Below are the code and all the weights of a small trained network. Each question names an input and a target symbol and asks about switching units off, where a switched-off unit gives its printed mean instead of its output.

import numpy as np


def w(rows, s, z=0):
    codes = np.array(rows[::2]) - 128.0
    scale = np.full(codes.shape[1], s)
    scale[-1] = z or s
    return codes * scale


def softmax(a):
    e = np.exp(a - a.max(-1, keepdims=True))
    return e / e.sum(-1, keepdims=True)


def log_softmax(a):
    a = a - a.max(-1, keepdims=True)
    return a - np.log(np.exp(a).sum(-1, keepdims=True))


def net(x, mask):
    ids = ['ΨΩαβγζημπστφ'.index(c) for c in x.split()]
    T = len(ids)
    res = E[ids] + P[:T]
    u = 0
    for l in range(3):
        r = res
        for j in range(3):
            rows = slice(4 * j, 4 * j + 4)
            q, k, v = (r @ M[l][rows].T for M in (Q, K, V))
            z = softmax(np.where(np.tri(T) > 0, q @ k.T / 4**0.5, -1e9)) @ v
            o = O[l][rows]
            res = res + np.where(mask[u + j], z, o[:, -1]) @ o[:, :-1]
        u += 3
    return log_softmax(res[-1] @ U[:, :-1].T + U[:, -1])


Q, K, V, O = {}, {}, {}, {}
E = w([
[155,203,93,178,65],'Ψ',
[60,82,123,153,199],'Ω',
[162,131,77,130,105],'α',
[113,171,158,167,159],'β',
[87,102,54,156,82],'γ',
[125,143,168,130,251],'ζ',
[192,240,183,123,160],'η',
[139,96,128,99,215],'μ',
[191,86,165,225,84],'π',
[82,182,131,199,110],'σ',
[129,60,83,89,188],'τ',
[86,73,82,130,148],'φ',
],0.02)
P = w([
[146,84,158,1,61],'0',
[128,116,97,172,197],'1',
[175,109,142,81,90],'2',
[137,105,128,161,119],'3',
[150,84,145,155,97],'4',
[149,63,158,164,110],'5',
[188,83,159,134,119],'6',
],0.0092)
Q[0] = w([
[122,162,121,77,130],'0.h1',
[159,189,148,30,109],'0.h1',
[253,86,106,104,167],'0.h1',
[158,162,115,85,135],'0.h1',
[113,159,131,73,120],'0.h2',
[111,154,183,106,103],'0.h2',
[166,125,146,197,156],'0.h2',
[71,165,191,65,72],'0.h2',
[171,139,99,96,243],'0.h3',
[129,134,95,177,137],'0.h3',
[162,115,26,183,224],'0.h3',
[107,70,171,139,85],'0.h3',
],0.0077)
K[0] = w([
[20,140,131,161,168],'0.h1',
[156,165,190,154,86],'0.h1',
[135,87,124,104,103],'0.h1',
[204,126,48,80,198],'0.h1',
[138,186,85,106,157],'0.h2',
[176,168,117,149,200],'0.h2',
[152,143,171,167,137],'0.h2',
[2,138,106,31,72],'0.h2',
[180,74,201,158,78],'0.h3',
[138,57,127,221,98],'0.h3',
[115,20,117,99,52],'0.h3',
[117,142,124,83,150],'0.h3',
],0.008)
V[0] = w([
[130,130,103,159,121],'0.h1',
[115,56,106,172,122],'0.h1',
[131,150,174,150,115],'0.h1',
[44,153,120,118,211],'0.h1',
[224,147,93,137,123],'0.h2',
[196,211,254,167,115],'0.h2',
[26,127,95,169,113],'0.h2',
[131,86,154,150,189],'0.h2',
[37,157,100,126,124],'0.h3',
[162,84,111,152,108],'0.h3',
[161,109,107,179,123],'0.h3',
[122,115,130,113,108],'0.h3',
],0.0084)
O[0] = w([
[113,175,175,56,125,114],'0.h1',
[182,201,141,167,137,194],'0.h1',
[166,137,95,92,133,74],'0.h1',
[113,90,118,54,30,174],'0.h1',
[71,177,162,63,91,166],'0.h2',
[85,5,164,85,43,144],'0.h2',
[175,94,155,68,203,42],'0.h2',
[191,223,127,114,3,252],'0.h2',
[132,115,168,48,182,55],'0.h3',
[113,99,182,160,57,179],'0.h3',
[111,20,159,167,122,152],'0.h3',
[46,103,126,60,102,130],'0.h3',
],0.0045,0.0031)
Q[1] = w([
[144,165,86,182,169],'1.h1',
[93,117,118,123,132],'1.h1',
[187,99,131,133,179],'1.h1',
[144,82,70,102,121],'1.h1',
[61,224,115,15,66],'1.h2',
[81,184,93,74,155],'1.h2',
[195,105,109,128,103],'1.h2',
[87,101,64,245,150],'1.h2',
[41,156,116,153,148],'1.h3',
[194,99,136,210,143],'1.h3',
[65,143,70,79,146],'1.h3',
[146,122,162,106,101],'1.h3',
],0.011)
K[1] = w([
[114,130,145,78,93],'1.h1',
[157,133,134,135,125],'1.h1',
[117,105,138,142,105],'1.h1',
[147,113,155,153,111],'1.h1',
[86,252,130,45,119],'1.h2',
[136,141,126,74,166],'1.h2',
[73,117,128,179,137],'1.h2',
[114,72,71,121,118],'1.h2',
[154,141,112,88,119],'1.h3',
[108,92,186,163,114],'1.h3',
[51,189,140,81,117],'1.h3',
[147,166,154,164,120],'1.h3',
],0.015)
V[1] = w([
[116,119,103,166,107],'1.h1',
[250,87,120,119,113],'1.h1',
[134,126,124,109,76],'1.h1',
[139,77,141,99,186],'1.h1',
[121,176,92,133,157],'1.h2',
[172,157,137,132,126],'1.h2',
[103,145,111,132,176],'1.h2',
[127,103,130,181,135],'1.h2',
[130,155,111,128,77],'1.h3',
[225,83,125,152,80],'1.h3',
[138,88,144,110,158],'1.h3',
[41,130,82,115,140],'1.h3',
],0.017)
O[1] = w([
[124,180,97,86,143,140],'1.h1',
[50,104,88,254,226,174],'1.h1',
[67,135,157,133,137,127],'1.h1',
[192,115,113,214,120,138],'1.h1',
[90,95,150,70,118,74],'1.h2',
[111,85,163,148,88,129],'1.h2',
[49,120,170,76,66,83],'1.h2',
[206,125,124,110,79,199],'1.h2',
[12,170,158,79,180,131],'1.h3',
[28,97,116,186,116,253],'1.h3',
[179,95,162,229,80,136],'1.h3',
[183,207,114,114,128,50],'1.h3',
],0.0097,0.0069)
Q[2] = w([
[138,187,179,165,249],'2.h1',
[138,138,106,189,226],'2.h1',
[139,66,59,91,176],'2.h1',
[109,112,197,93,144],'2.h1',
[139,161,99,182,37],'2.h2',
[136,92,168,150,177],'2.h2',
[171,190,132,149,230],'2.h2',
[109,46,161,113,74],'2.h2',
[119,97,122,100,108],'2.h3',
[138,113,147,114,139],'2.h3',
[140,100,71,95,117],'2.h3',
[132,133,127,136,93],'2.h3',
],0.011)
K[2] = w([
[129,98,81,105,94],'2.h1',
[105,102,104,109,116],'2.h1',
[105,149,155,147,82],'2.h1',
[79,191,119,114,111],'2.h1',
[154,57,134,142,139],'2.h2',
[142,131,119,149,169],'2.h2',
[145,115,41,75,139],'2.h2',
[125,168,255,125,150],'2.h2',
[110,171,147,123,139],'2.h3',
[122,136,158,150,142],'2.h3',
[162,149,154,106,187],'2.h3',
[130,115,140,109,101],'2.h3',
],0.014)
V[2] = w([
[146,185,130,126,131],'2.h1',
[72,172,76,191,105],'2.h1',
[136,120,252,173,21],'2.h1',
[126,74,26,77,117],'2.h1',
[117,26,62,64,145],'2.h2',
[115,101,5,121,98],'2.h2',
[159,118,199,90,255],'2.h2',
[129,135,213,155,157],'2.h2',
[138,88,120,95,229],'2.h3',
[121,133,198,206,145],'2.h3',
[73,54,124,119,172],'2.h3',
[71,230,185,177,130],'2.h3',
],0.0095)
O[2] = w([
[117,82,129,91,166,59],'2.h1',
[113,163,151,116,141,254],'2.h1',
[173,133,214,124,146,150],'2.h1',
[42,205,81,114,110,110],'2.h1',
[88,233,161,153,59,131],'2.h2',
[95,189,254,88,82,179],'2.h2',
[183,86,84,203,58,59],'2.h2',
[191,104,21,116,175,157],'2.h2',
[70,160,183,212,93,120],'2.h3',
[232,73,157,75,108,246],'2.h3',
[200,119,104,172,85,213],'2.h3',
[192,18,129,123,187,144],'2.h3',
],0.0094)
U = w([
[41,91,125,83,183,210],'Ψ',
[204,222,96,65,69,78],'Ω',
[44,134,119,176,196,228],'α',
[136,137,98,72,141,237],'β',
[80,173,157,72,131,93],'γ',
[175,134,74,125,65,17],'ζ',
[85,66,89,104,149,58],'η',
[121,154,100,187,111,113],'μ',
[74,99,159,140,139,24],'π',
[137,146,107,2,137,189],'σ',
[77,152,134,207,83,1],'τ',
[124,197,130,118,110,159],'φ',
],0.015,0.0076)

Each question gives the input, a string of symbols that net reads in full, and the target symbol t.
The units are the heads (4 rows each of Q, K, V and O). Each row of codes is followed by its name. A weight is (code - 128) times the scale printed after its matrix; where a second scale follows, it is the last column's (O and U).
mask holds one flag per head, layer by layer. A switched-off head (its flag False) gives its mean, the last column of its rows in O, instead of its output. The means were averaged over made-up inputs and are rounded, as every weight is.
A unit's drop is (log p(t) with every unit on - log p(t) with that unit switched off) / (log p(t) with every unit on - log p(t) with every unit switched off).
The circuit of an input: a set's keep is (log p(t) with only the set's units on - log p(t) with every unit switched off) / (log p(t) with every unit on - log p(t) with every unit switched off). Starting from all 9 units, units are removed one at a time, each time the one whose removal leaves the highest keep (on an exact tie, the one counted first), for as long as the keep stays at least 0.8.
circuit, biggest first: the units of the circuit, biggest drop first
unit that matters most: the unit with the biggest drop
heads that matter: for each layer, one digit per head in row order, 1 if its drop is at least 0.15 and else 0, layers parted by /
input η φ Ω σ η Ω, target η: heads that matter -> 000 / 100 / 111
input τ ζ Ω σ, target Ω: unit that matters most -> 1.h3
input σ φ α, target φ: circuit, biggest first -> (2.h3, 0.h2, 2.h2)
input μ γ α, target γ: heads that matter -> 000 / 001 / 010
input β ζ α α μ, target α: circuit, biggest first -> (1.h1, 2.h3)
input μ Ψ η, target Ψ: circuit, biggest first -> (1.h3, 1.h2)
input Ω β π γ ζ, target ζ: heads that matter -> 001 / 001 / 001
input σ η β Ψ π Ω, target Ω: heads that matter -> 010 / 011 / 101
input π α φ β τ μ, target μ: circuit, biggest first -> (2.h3, 1.h1)
input φ η φ τ τ Ψ, target τ: heads that matter -> 000 / 000 / 011
input μ σ Ω Ω π σ τ, target τ: circuit, biggest first -> (1.h2, 1.h1, 2.h2)
input π α τ Ψ τ, target τ: circuit, biggest first -> (1.h2, 2.h2, 2.h3)
input α ζ η, target ζ: circuit, biggest first -> (2.h2, 1.h2)
input η σ α, target σ: unit that matters most -> 0.h2
input τ ζ Ψ η Ψ τ, target Ψ: heads that matter -> 010 / 101 / 000
input ζ ζ ζ, target ζ: heads that matter -> 000 / 000 / 010
input τ γ η, target γ: circuit, biggest first -> (1.h3, 2.h2)
input π Ψ σ ζ β η, target η: circuit, biggest first -> (2.h3, 1.h3)
input ζ μ σ φ, target σ: heads that matter -> 010 / 101 / 000
input σ ζ γ Ψ, target γ: circuit, biggest first -> (2.h2)
input Ψ Ψ β α Ψ, target α: heads that matter -> 000 / 001 / 001
input μ τ η Ψ, target η: circuit, biggest first -> (0.h2, 1.h2, 2.h2)
input μ α α γ τ, target γ: circuit, biggest first -> (2.h2, 1.h3)
input ζ Ψ φ μ φ φ ζ, target φ: circuit, biggest first -> (2.h2, 1.h3)
input τ ζ π η, target η: heads that matter -> 000 / 001 / 001
